[128 = 0]
[122 124 111 107 130 177 137 110 109 128  95 137 152  71 145 119 170 173
 136 130 138 120 133 120 145 137 131 145 135 140 133 146 138 143 147 111
 116 120 135 116  84  89 148 122 109 119 161 145  70 155 124 130 110 138
 132 141 116 135  94 126 126 125 115 123 119 115] | [41], <58>
[142 113 122  86 112 193 143 137 124 132  76 137 168  61 146 115 182 189
 130 152 125 109 137 111 140 146 133 145 136 134 129 168 145 172 123 131
 117  99 149 112  90  92 153  93 144 135  97 181  56 171 110 129  93 147
 129 164 117 150  75 153  98 117 132 128  98 118] | [41], <58>
[138 118 119  98 121 181 145 111 159 149  59 149 129  49 162 129 223 164
 143 137 153 110 122 113 144 146 138 124 148 133 126 156 144 115  82 150
 109 147 147  68  86 109 175 136 129 122  99 140  80 150 109 110 104 133
 134 195 128 152 120 152 133 108 110 115 120 101] | [41], <59>
[135 104 116  98 112 188 137 132 119 142  67 146 162  86 152 123 161 187
 129 149 144 129 146 129 149 141 134 139 125 159 146 154 150 156 100 105
 112 121 147 105  95  98 162 133 127 126  90 180  69 151 123 117 110 150
 118 126 123 143  73 145 132 113 149 139 114 129] | [41], <58>
[118  93 111  93 154 220 124 122 119 162  27 150 148  56 177 126 201 217
 169 138 164 117 148 106 144 152 149 122 136 132 142 157 128 119  86 136
  66 137 151  62  55 112 166 132 122 136 115 158  94 154 130  48  94 160
 130 143 134 160  93 161 145 126 144 126 108 118] | [37], <58>
[136 127 122 103 126 184 132 126 146 136  84 159 160  34 152 122 199 175
 113 124 130 120 129 120 147 164 138 135 142 136 130 152 146 154 105 137
 132 111 134 106 102 122 166  99 136 125 108 166  78 165 104 148 110 140
 141 142 120 151  96 151 110 124 121 134 106 117] | [41], <58>
[161 123 115  71 130 193 135 132 104 136  51 132 167  66 153 110 154 204
 144 140 136 123 124 110 146 134 144 138 138 127 140 117 148 179  98 126
 114 104 144 111  83  87 143 137 116 133 105 177  52 171 110 135 104 156
 138 134 134 147  85 157 115 113 125 130 116 123] | [41], <58>
[142 192 114  97 112 174 128 148 124 130 115 141 156  93 139 130 182 146
 115 139 126 113 131 122 149 133 123 162 137 150 135 148 138 167 153 118
 144  79 127 114 127 105 150 108 128 138 108 162  58 159 111 133 126 133
 136 138 114 123  89 144 113 126 128 122 120 118] | [41], <58>
[138 123 136 109 100 162 169 138 133 131 103 138 116 118 157 137 181  99
 138 122 171 111 106 130 112 135 135 100 131  97 147 186 157 110  88 143
 126 131 142  87 135 199 204 118 141 136  98 175 110 134 116 111 115 120
 108 133 148 113  86 136 126  90 163 111 146 107] | [37], <59>
[113 106 124 102 126 201 142 116 116 143  68 166 165  56 166 115 182 188
 154 145 138 133 122 121 133 151 134 187 142 123 138 169 148 134  89 124
 113 114 167  93  77 106 167 125 110 126  98 176  79 146 116 118 107 144
 102 142 144 128 100 153 140 109 153 125 117 110] | [37], <58>
[137 107 116 107 119 191 139 128 110 140  52 169 155  77 159 101 160 200
 151 140 157 136 132 118 134 145 144 128 140 121 155 144 122 137  47 135
 108 106 165 100  74 119 142 129 120 125  97 161  85 162 114 117  95 147
 125 134 132 134  84 151 142 116 169 129 132 104] | [41], <58>
[130 118 113  89 105 210 143 122 116 137  40 149 166  55 150 119 193 197
 153 149 131 113 128 102 153 150 141 148 135 139 140 163 142 172  88 121
 117 104 158 110  82  86 162 120 133 128  93 174  56 180 108 123 105 136
 125 143 131 147  79 171 152 110 154 135 115  93] | [41], <58>
[136  90 111 103 106 179 165 150 126 166  49 124 141  73 172 122 162 205
 139 160 142 118 121 108 124 134 147 121 151 124 139 153 151 141 110 115
 120 129 136 109  88 107 160 133 122 105 103 172  94 154 134 113 106 165
 112 122 133 142  70 132 134 133 149 146 114 107] | [37], <58>
[127  89 109 109 133 200 150 138 138 158  62 146 147  50 163 138 178 158
 172 143 168 103 121 108 140 141 127 123 136 107 135 171 139 130 101 127
 113 139 150  83  96 123 171 146 129 118  91 169  89 146 139 106  87 159
  94 135 134 150  75 135 135 130 133 112 113 127] | [37], <58>
[132 128 113  97  89 180 160 122 104 111 110 135 157  57 163 134 172 150
 126 129 156 109 119 118 156 153 136 183 148 119 128 171 164 148  91 125
 136 108 153 108  80 109 176 110 141 125  73 165  39 162 120 108 112 133
 115 138 135 128  55 153 137  95 122 127 131  97] | [41], <58>
[ 88  88 119 113 138 188 108 131 144 140  56 147 153  81 153 116 167 209
 172 144 135 138 141  89 145 147 142 118 141 156 137 131 131 137  83 130
  89 132 154 100 102  96 149 146 121 124 121 152 112 135 138 126 103 178
 140 149 121 163 117 119 138 132 138 116 110 131] | [37], <58>
[110 127 138 125 136 198 140 119 167 144  94 174 139  94 150 123 196 153
 165 136 154 104 120 148 133 149 133 115 133 123 142 169 132 102  88 139
  96 126 158  76 107 142 180 124 136 155 110 170  99 122 114 119 107 130
 134 156 127 146 118 155 132 107 128 121 117 124] | [37], <59>
[130 117 107 103 116 192 153 117 158 150  65 142 155  57 172 112 198 193
 192 135 143 121 142 127 137 143 139 135 125 130 128 152 141 131 108 130
 110 118 152 102  61 135 144 129 129 123 104 119  90 164 112 118 102 139
 137 169 110 148 106 151 147 115 133 126 109 108] | [41], <59>
[ 95  84 116 119 123 198 150 143 150 141  59 156 132  82 159 128 169 174
 182 142 133 130 116 101 137 146 111 119 131 118 140 183 132 132  77 125
  93 124 161  96 115 128 191 130 126 112 101 183 113 119 135 118  97 154
 124 132 143 134  82 150 138 101 152 115 116 135] | [37], <59>
[191 165 137 104 133 137 110 110 157 142  99 144 134  68 146 101 219 168
 116 119 133 119 140 142 125 126 164 140  88 129 139 153 144 122  93 173
 124 113 149  97  81 172 106 110 130 144 114 132 100 203  81 142 105 113
 149 155 118 101 160 150 120 116 144 158 144  88] | [41], <59>
[132 121 114  96 118 196 131 121 129 129  97 148 173  67 141 124 180 183
 132 149 135 128 139 150 126 137 136 166 150 144 136 158 144 174 103 112
 128  91 134 106  85  36 144 106 129 130 103 167  42 171 108 127 106  69
 128 138 131 139 126 150 118 119 128 128 145 120] | [41], <58>
[117 101 117  93 115 203 130 122  97 130  65 152 186  78 154 121 160 209
 138 146 137 131 135  89 139 141 134 158 142 152 137 145 146 179 101 111
  94  98 153 116  58  94 140 125 124 124  99 164  74 157  91 122 116 149
 117 136 128 128  76 154 138 111 150 132 119 115] | [41], <58>
[203 157 118 125 135 153 140  94 169 156  96 133  98  58 164 106 237 150
 110 105 155  97 132 132 128  90 162 119 127 112 120 160 148  68 110 175
 123 170 135  72  97 185 140 124 136 132  70  84 122 176 119 131 103 113
 151 162 130 138 186 141 129 119 117 136 153  82] | [37], <59>
[147 109 110  84 100 211 141 147 143 131  60 128 165  68 155 117 180 188
 137 138 140 128  94 110 134 130 139 149 135 129 140 156 149 185 121 104
 110 112 140 119 102 118 146 117 128 133 100 204  68 173  96 109  96 155
 124 123 129 135  50 148  83 117 155 138 110 129] | [41], <58>
[203 153 111  83 124 185 120 129 198 157  66 116 137  16 153 102 252 178
 111 151 145 101 137 125 149 164 174 138 103 122 110 159 159 143 111 171
 124 129 121 101 107 123 147 109 137 153 102 191  65 193 122 115  97 159
 150 166 104 167 108 148  50 132 102 159 120 118] | [41], <59>
[175 128 119  96 129 187 150 153 202 165  78 106  98  83 170  99 237 153
 144 133 146 117 114 119 129 139 168  92 111  98 133 163 135 130 103 150
  98 142 132  96 132 166 173 127 135 131  95 182 123 169 152 104  91 140
 137 139 112 158 127 129  98 118 144 149 130 120] | [37], <59>
[151 102 120 106 135 172 140 144 133 140  43 157 142  78 141 123 158 192
 161 112 142 134 141 103 141 142 134 115 148 115 140 140 119 132  99 118
  94 121 148 106  75 102 162 139 120 123 114 162 102 120 135 115  90 156
 129 125 136 154  97 133 159 128 143 133 113 114] | [37], <58>
[136  95 103  94 118 195 160 131 131 155  53 150 129  74 176 122 203 185
 168 144 171 103 122 108 138 163 140 121 161 114 150 171 146 127  95 126
  99 131 175  71  76 125 195 131 129 121  93 179 102 146 121 109  96 149
 123 143 157 157  69 145 145 111 156 116 117 116] | [37], <58>
[154 137 126 110 118 167 145 123 134 139  88 144 147  59 161 128 204 150
 131 128 138  97 125 134 136 141 146 147 128 128 133 162 146 120  97 154
 121 123 150  92 103 153 157 137 133 137 108 151  78 165  96 123 109 116
 126 162 131 136 101 163 128 111 124 119 130 103] | [41], <59>
[138 158 145 105 141 196 108  77 152 139 102 206 180  74 142 110 246 168
 157 128 139  93 137 149 134 163 151 138 112 128 133 172 132 118  75 158
 139  93 171  63  71 157 156  97 130 165  70 128  67 170  81 147 114 103
 137 196 131  99 174 189 150  65 113 128 132 106] | [41], <59>
[163 124 101  96 120 202 143 110  91 139  43 129 183  44 165 116 191 206
 117 145 140 115 142 131 141 144 159 177 124 140 125 154 147 172 101 125
 127 105 150  94  44 110 136 104 113 132  98 145  42 190  91 149  98 142
 136 137 119 129  96 159 118 120 139 123 127  98] | [41], <58>
[108 138 121  91 132 192 126 138 134 128  70 153 179  87 143 117 164 175
 141 122 127 139 129  81 145 147 126 136 120 147 137 145 142 177  95 108
 123  78 145 127  71  98 150 119 118 132 100 195  72 144  96 121 133 145
 121 132 114 133  78 161 138 104 141 135 110 123] | [41], <58>
[149 100 106 110 129 190 150 135 159 154  75 139 134  41 162 132 219 178
 142 133 146  83 136 110 141 137 147 113 132 126 139 181 141 146 109 146
  99 143 134  85 105 111 176 132 120 116 102 170  65 158 137 117  90 147
 138 162 120 161  94 149 105 134 114 137 112 117] | [41], <59>
[167 133 117  96 116 162 155 167 195 162  96 130 108  76 158 112 232 140
 143 129 155 102 114 148 136 146 165  77 131 103 131 171 152 129 102 158
 121 148 119  98 173 173 169 125 146 137 101 197 107 160 144 107  98 159
 131 143 115 152 104 129  85 118 124 136 128 115] | [41], <59>
[116  98 117  88 122 185 158 132 125 171  65 134 159  61 164 125 160 182
 154 148 141 121 119 129 140 144 133 119 140 127 140 162 117 135  71 117
 103 124 160  94  87 123 168 136 128 124 103 176 102 135 130  90  99 147
 112 131 156 151  81 149 140 137 151 126 128 119] | [37], <58>
[ 98 113 112  92 138 211 103 109 121 150  54 155 154  66 144 120 159 197
 159 145 128 124 143  99 152 141 133 131 136 153 141 150 138 166  97 131
 104 104 150 101  56  91 145 127 118 132 102 178  98 149 125 116 101 153
 125 131 137 133  91 166 132 120 124 142 123 127] | [37], <58>
[130 143 124 101 111 192 149 138  97 115  68 131 163  62 156 127 151 180
 132 146 138 122 132 119 148 148 131 164 134 138 126 158 122 174 108 117
 133  91 148 126  55  96 149 131 121 136 100 172  41 162 106 130 118 141
 128 116 124 137  66 147 100 115 129 134 114 121] | [41], <58>
